Below is a small trained network, with its code and all its weights. Each question gives an input and a class and asks what happens when units are switched off, that is, made to give their printed mean instead of their output.

import numpy as np


def w(rows, s, z=0):
    codes = np.array(rows[::2]) - 128.0
    scale = np.full(codes.shape[1], s)
    scale[-1] = z or s
    return codes * scale


def f(y):
    return y / 2 * (1 + np.tanh(0.7978845608 * (y + 0.044715 * y**3)))


def log_softmax(a):
    a = a - a.max(-1, keepdims=True)
    return a - np.log(np.exp(a).sum(-1, keepdims=True))


def net(x, mask):
    res = np.array(x, float).reshape(1, 7) / 4 @ E
    y = f(res @ A[0][:, :-1].T + A[0][:, -1])
    res = res + np.where(mask, y, B[0][:, -1]) @ B[0][:, :-1]
    return log_softmax(res[-1] @ U[:, :-1].T + U[:, -1])


A, B = {}, {}
E = w([
[188,140,189,110,134,193,121,96,72,157,112],'x0',
[74,111,124,156,153,165,177,183,99,152,107],'x1',
[87,93,151,101,189,146,154,36,152,72,87],'x2',
[112,91,108,144,162,105,92,106,76,110,204],'x3',
[154,5,142,119,117,33,170,132,107,154,74],'x4',
[74,172,68,139,102,110,107,63,103,189,96],'x5',
[158,128,76,112,201,127,51,158,130,175,86],'x6',
],0.012)
A[0] = w([
[189,129,191,121,144,185,143,105,6,170,130,1],'N1',
[148,151,116,102,72,128,140,187,136,151,120,84],'N2',
[147,76,161,131,127,78,159,143,86,153,79,70],'N3',
[78,108,172,127,206,146,160,64,195,87,96,58],'N4',
[77,108,99,192,183,142,192,168,13,120,149,105],'N5',
[100,123,171,160,47,145,173,124,122,100,176,11],'N6',
[147,144,137,169,95,103,121,179,118,158,154,24],'N7',
[142,111,124,124,198,131,66,173,151,151,110,41],'N8',
[94,127,188,132,55,104,189,95,111,101,158,62],'N9',
[139,113,110,161,119,94,98,157,46,140,225,131],'N10',
[120,151,129,139,162,152,190,176,130,149,51,119],'N11',
[69,155,144,145,147,197,142,167,144,148,142,111],'N12',
[169,181,131,105,53,126,153,183,160,157,75,98],'N13',
[97,137,116,117,93,123,151,151,208,136,101,82],'N14',
[146,125,138,110,161,133,130,184,143,69,174,60],'N15',
[110,141,85,117,90,120,140,105,118,167,117,59],'N16',
[131,80,126,138,115,93,153,140,120,124,113,43],'N17',
[108,122,78,150,159,91,135,148,165,106,146,45],'N18',
[186,170,128,102,109,64,97,83,140,92,163,143],'N19',
[66,117,81,168,138,72,144,158,181,115,176,12],'N20',
[142,104,113,130,124,91,158,132,83,135,87,70],'N21',
[129,154,161,138,93,150,123,88,82,174,77,122],'N22',
[99,156,128,162,92,125,131,89,115,168,81,87],'N23',
[174,86,205,128,139,161,175,191,178,93,147,50],'N24',
[119,121,119,131,182,120,133,92,130,104,110,61],'N25',
[66,155,72,145,106,89,133,83,78,137,130,110],'N26',
],0.012,0.007)
B[0] = w([
[95,191,215,184,20,39,21,173,211,27,48,212],'N1',
[47,97,136,147,93,138,185,81,44,146,88,189],'N2',
[103,176,53,169,116,234,95,113,139,106,203,210],'N3',
[40,114,169,197,80,167,171,73,2,173,57,250],'N4',
[226,48,130,56,86,149,201,84,218,168,113,217],'N5',
[177,208,9,69,170,64,22,121,108,215,70,198],'N6',
[105,149,150,250,67,182,186,94,33,189,14,183],'N7',
[164,179,56,73,189,83,72,183,99,180,56,197],'N8',
[158,196,84,35,168,85,33,95,136,215,87,209],'N9',
[3,76,170,14,115,164,179,66,52,120,107,245],'N10',
[152,64,149,93,143,102,103,51,199,190,155,213],'N11',
[154,132,39,134,100,215,164,121,184,123,171,210],'N12',
[25,105,187,56,170,156,143,37,109,127,126,225],'N13',
[78,107,138,120,100,96,87,154,186,52,123,183],'N14',
[152,138,124,181,190,96,195,218,91,115,188,189],'N15',
[173,130,128,169,171,110,183,195,124,112,129,164],'N16',
[172,189,78,153,98,187,96,122,100,87,208,167],'N17',
[144,144,157,159,81,87,14,116,145,64,90,173],'N18',
[215,10,97,174,105,236,233,97,240,176,125,207],'N19',
[132,157,209,202,59,79,63,131,183,39,52,200],'N20',
[148,214,65,131,143,224,121,121,145,97,218,172],'N21',
[128,117,162,152,127,57,135,187,159,63,153,192],'N22',
[194,139,165,140,214,93,240,209,92,123,176,180],'N23',
[170,105,169,164,192,71,197,201,89,113,187,232],'N24',
[42,126,122,129,122,151,174,109,85,177,64,166],'N25',
[198,129,202,151,218,101,183,212,91,99,185,213],'N26',
],0.0073,0.012)
U = w([
[78,131,143,154,98,149,163,100,28,163,89,83],'0',
[124,149,162,167,72,77,90,147,167,75,103,126],'1',
[166,135,153,153,195,91,179,177,78,125,170,89],'2',
[158,161,68,91,173,93,69,127,98,212,84,137],'3',
[126,211,86,156,116,246,117,110,126,102,211,118],'4',
[186,58,130,123,87,148,176,99,200,192,125,87],'5',
[73,98,161,60,153,128,142,76,102,101,141,253],'6',
],0.014,0.019)

Each question gives the input, the list of numbers given to net, and the class t.
The units are the neurons (one row each of A and B). Each row of codes is followed by its name. A weight is (code - 128) times the scale printed after its matrix; where a second scale follows, it is the last column's (A, B and U).
mask holds one flag per neuron, in row order. A switched-off neuron (its flag False) gives its mean, the last column of its row in B, instead of its output. The means were averaged over made-up inputs and are rounded, as every weight is.
A unit's drop is (log p(t) with every unit on - log p(t) with that unit switched off) / (log p(t) with every unit on - log p(t) with every unit switched off).
The circuit of an input: a set's keep is (log p(t) with only the set's units on - log p(t) with every unit switched off) / (log p(t) with every unit on - log p(t) with every unit switched off). Starting from the 12 units with the biggest drops (on a tie, the unit counted first), units are removed one at a time, each time the one whose removal leaves the highest keep (on an exact tie, the one counted first), for as long as the keep stays at least 0.8.
circuit, biggest first: the units of the circuit, biggest drop first
k most important neurons: the k neurons with the biggest drops, biggest first
drop of u: that unit's drop, to one decimal
input [-8,2,-7,-6,7,-3,-5], class 1: most important neuron => [N20]
input [6,6,-2,-8,4,5,-5], class 6: circuit, biggest first => [N13 N11]
input [6,5,6,3,-1,-2,-7], class 3: circuit, biggest first => [N9 N6]
input [-4,-6,5,6,3,-3,-8], class 3: 2 most important neurons => [N9 N6]
input [1,-7,2,-2,-1,6,3], class 5: 3 most important neurons => [N19 N24 N15]
input [5,-7,-3,-5,7,2,2], class 4: 3 most important neurons => [N3 N21 N5]
input [1,1,-5,-7,2,-5,5], class 6: 4 most important neurons => [N13 N4 N11 N6]
input [7,6,5,1,-3,0,8], class 3: 2 most important neurons => [N8 N20]
input [6,3,-7,1,-5,8,5], class 2: circuit, biggest first => [N23 N22]
input [-3,-2,-6,5,8,0,7], class 4: 3 most important neurons => [N3 N21 N17]
input [-3,7,0,-8,6,-6,-4], class 6: 3 most important neurons => [N13 N11 N19]
input [4,2,-7,8,8,-6,4], class 4: 2 most important neurons => [N3 N21]
input [1,5,-2,-7,-8,-8,-7], class 2: 3 most important neurons => [N24 N15 N3]
input [-3,-4,-4,5,-1,-4,3], class 6: circuit, biggest first => [N10]
input [-1,-4,-8,-7,-3,-3,2], class 0: 2 most important neurons => [N7 N2]
input [-5,5,-2,-6,-2,1,4], class 6: 2 most important neurons => [N13 N19]
input [-4,-6,-1,-8,2,-6,-8], class 3: 3 most important neurons => [N6 N9 N10]
input [8,1,7,-2,-5,7,4], class 1: 3 most important neurons => [N1 N22 N10]
input [4,-7,-3,4,-6,8,0], class 2: circuit, biggest first => [N26 N23]
input [-2,4,-8,7,5,-4,1], class 0: circuit, biggest first => [N7]
input [-8,7,-5,-3,-3,1,4], class 1: 4 most important neurons => [N20 N18 N19 N14]
input [-3,4,-3,6,0,8,8], class 2: drop of N23 => 0.1
input [2,-2,5,3,-2,2,2], class 0: drop of N4 => 0.3
input [2,5,3,4,-1,-8,-4], class 2: drop of N24 => 0.3
input [-8,8,-7,-8,5,-2,-3], class 1: drop of N4 => 2.4
